Here is a tiny trained network, its code and every weight. The questions are about switching its units off for an input and a class, where a switched-off unit gives its printed mean instead of its output.

import numpy as np


def w(rows, s, z=0):
    codes = np.array(rows[::2]) - 128.0
    scale = np.full(codes.shape[1], s)
    scale[-1] = z or s
    return codes * scale


def f(y):
    return np.maximum(y, 0)


def log_softmax(a):
    a = a - a.max(-1, keepdims=True)
    return a - np.log(np.exp(a).sum(-1, keepdims=True))


def net(x, mask):
    res = np.array(x, float).reshape(1, 6) / 4 @ E
    y = f(res @ A[0][:, :-1].T + A[0][:, -1])
    res = res + np.where(mask, y, B[0][:, -1]) @ B[0][:, :-1]
    return log_softmax(res[-1] @ U[:, :-1].T + U[:, -1])


A, B = {}, {}
E = w([
[113,136,113,125,136,137],'x0',
[92,176,131,186,85,38],'x1',
[85,136,141,194,149,222],'x2',
[132,124,135,129,124,125],'x3',
[124,127,125,127,129,129],'x4',
[161,119,4,189,101,129],'x5',
],0.014)
A[0] = w([
[109,179,70,161,68,67,112],'neuron 0',
[123,106,62,141,93,122,152],'neuron 1',
[174,120,124,153,148,65,110],'neuron 2',
[129,63,92,161,121,178,2],'neuron 3',
[149,97,116,122,130,160,137],'neuron 4',
[66,220,193,220,76,73,88],'neuron 5',
[32,196,67,114,172,189,131],'neuron 6',
[120,155,141,206,119,179,113],'neuron 7',
[208,27,47,224,129,169,127],'neuron 8',
[103,145,111,134,145,142,121],'neuron 9',
[76,161,180,79,98,175,124],'neuron 10',
[146,53,157,55,126,112,48],'neuron 11',
[135,82,182,147,171,229,115],'neuron 12',
[101,182,184,79,158,99,185],'neuron 13',
[92,74,200,118,127,219,154],'neuron 14',
[180,191,66,156,23,58,108],'neuron 15',
[71,141,154,158,98,113,35],'neuron 16',
[113,45,169,147,140,206,105],'neuron 17',
[67,123,112,226,162,168,161],'neuron 18',
[173,114,80,2,159,124,158],'neuron 19',
[59,162,160,150,56,126,12],'neuron 20',
[34,99,188,118,215,176,120],'neuron 21',
[102,107,109,141,128,62,123],'neuron 22',
[41,209,128,148,168,90,194],'neuron 23',
],0.0098,0.0076)
B[0] = w([
[162,107,130,206,196,127,210],'neuron 0',
[152,160,118,191,154,72,193],'neuron 1',
[124,138,86,147,145,106,163],'neuron 2',
[104,139,143,118,142,212,159],'neuron 3',
[134,44,139,129,134,103,166],'neuron 4',
[110,53,190,72,34,124,231],'neuron 5',
[160,115,99,96,103,99,201],'neuron 6',
[110,94,172,80,43,166,194],'neuron 7',
[95,54,180,40,35,93,249],'neuron 8',
[126,112,110,134,112,132,148],'neuron 9',
[159,153,79,180,184,90,205],'neuron 10',
[77,144,115,112,138,194,174],'neuron 11',
[162,183,83,149,167,121,235],'neuron 12',
[49,88,103,32,45,170,233],'neuron 13',
[174,199,123,155,181,189,246],'neuron 14',
[174,113,97,184,176,137,228],'neuron 15',
[31,127,140,97,135,181,149],'neuron 16',
[102,166,126,161,138,121,208],'neuron 17',
[98,155,159,109,86,146,232],'neuron 18',
[83,102,180,59,3,112,216],'neuron 19',
[2,153,181,91,116,224,153],'neuron 20',
[141,164,120,149,144,132,243],'neuron 21',
[155,135,161,138,150,125,170],'neuron 22',
[179,90,113,91,139,40,217],'neuron 23',
],0.0075,0.012)
U = w([
[112,151,165,98,102,165,251],'0',
[146,121,170,113,95,84,130],'1',
[176,190,141,234,246,114,48],'2',
],0.011,0.0012)

Each question gives the input, the list of numbers given to net, and the class t.
The units are the neurons (one row each of A and B). Each row of codes is followed by its name. A weight is (code - 128) times the scale printed after its matrix; where a second scale follows, it is the last column's (A, B and U).
mask holds one flag per neuron, in row order. A switched-off neuron (its flag False) gives its mean, the last column of its row in B, instead of its output. The means were averaged over made-up inputs and are rounded, as every weight is.
A unit's drop is (log p(t) with every unit on - log p(t) with that unit switched off) / (log p(t) with every unit on - log p(t) with every unit switched off).
The circuit of an input: a set's keep is (log p(t) with only the set's units on - log p(t) with every unit switched off) / (log p(t) with every unit on - log p(t) with every unit switched off). Starting from the 12 units with the biggest drops (on a tie, the unit counted first), units are removed one at a time, each time the one whose removal leaves the highest keep (on an exact tie, the one counted first), for as long as the keep stays at least 0.8.
circuit, biggest first: the units of the circuit, biggest drop first
most important unit: the unit with the biggest drop
top k neurons: the k neurons with the biggest drops, biggest first
drop when u is switched off: that unit's drop, to one decimal
input [-8,-2,-6,0,-5,-4], class 0: circuit, biggest first : [neuron 11; neuron 23]
input [-3,-8,4,-3,-2,-1], class 2: circuit, biggest first : [neuron 12; neuron 14]
input [8,-5,0,-4,8,5], class 1: most important unit : neuron 8
input [7,-8,-2,6,5,8], class 1: circuit, biggest first : [neuron 8; neuron 1]
input [8,0,2,-5,-8,-5], class 2: top 3 neurons : [neuron 8; neuron 19; neuron 10]
input [-4,1,-6,-6,2,1], class 2: circuit, biggest first : [neuron 8; neuron 5]
input [4,4,8,5,-4,5], class 1: circuit, biggest first : [neuron 23; neuron 8]
input [3,7,-1,-2,3,6], class 2: top 2 neurons : [neuron 0; neuron 15]
input [2,4,-2,8,6,8], class 2: top 2 neurons : [neuron 15; neuron 0]
input [-3,-1,3,8,-3,-8], class 2: drop when neuron 10 is switched off : 0.1
input [-2,7,-1,-3,-6,5], class 2: drop when neuron 15 is switched off : 0.5
input [8,7,8,1,4,6], class 1: drop when neuron 23 is switched off : 0.5
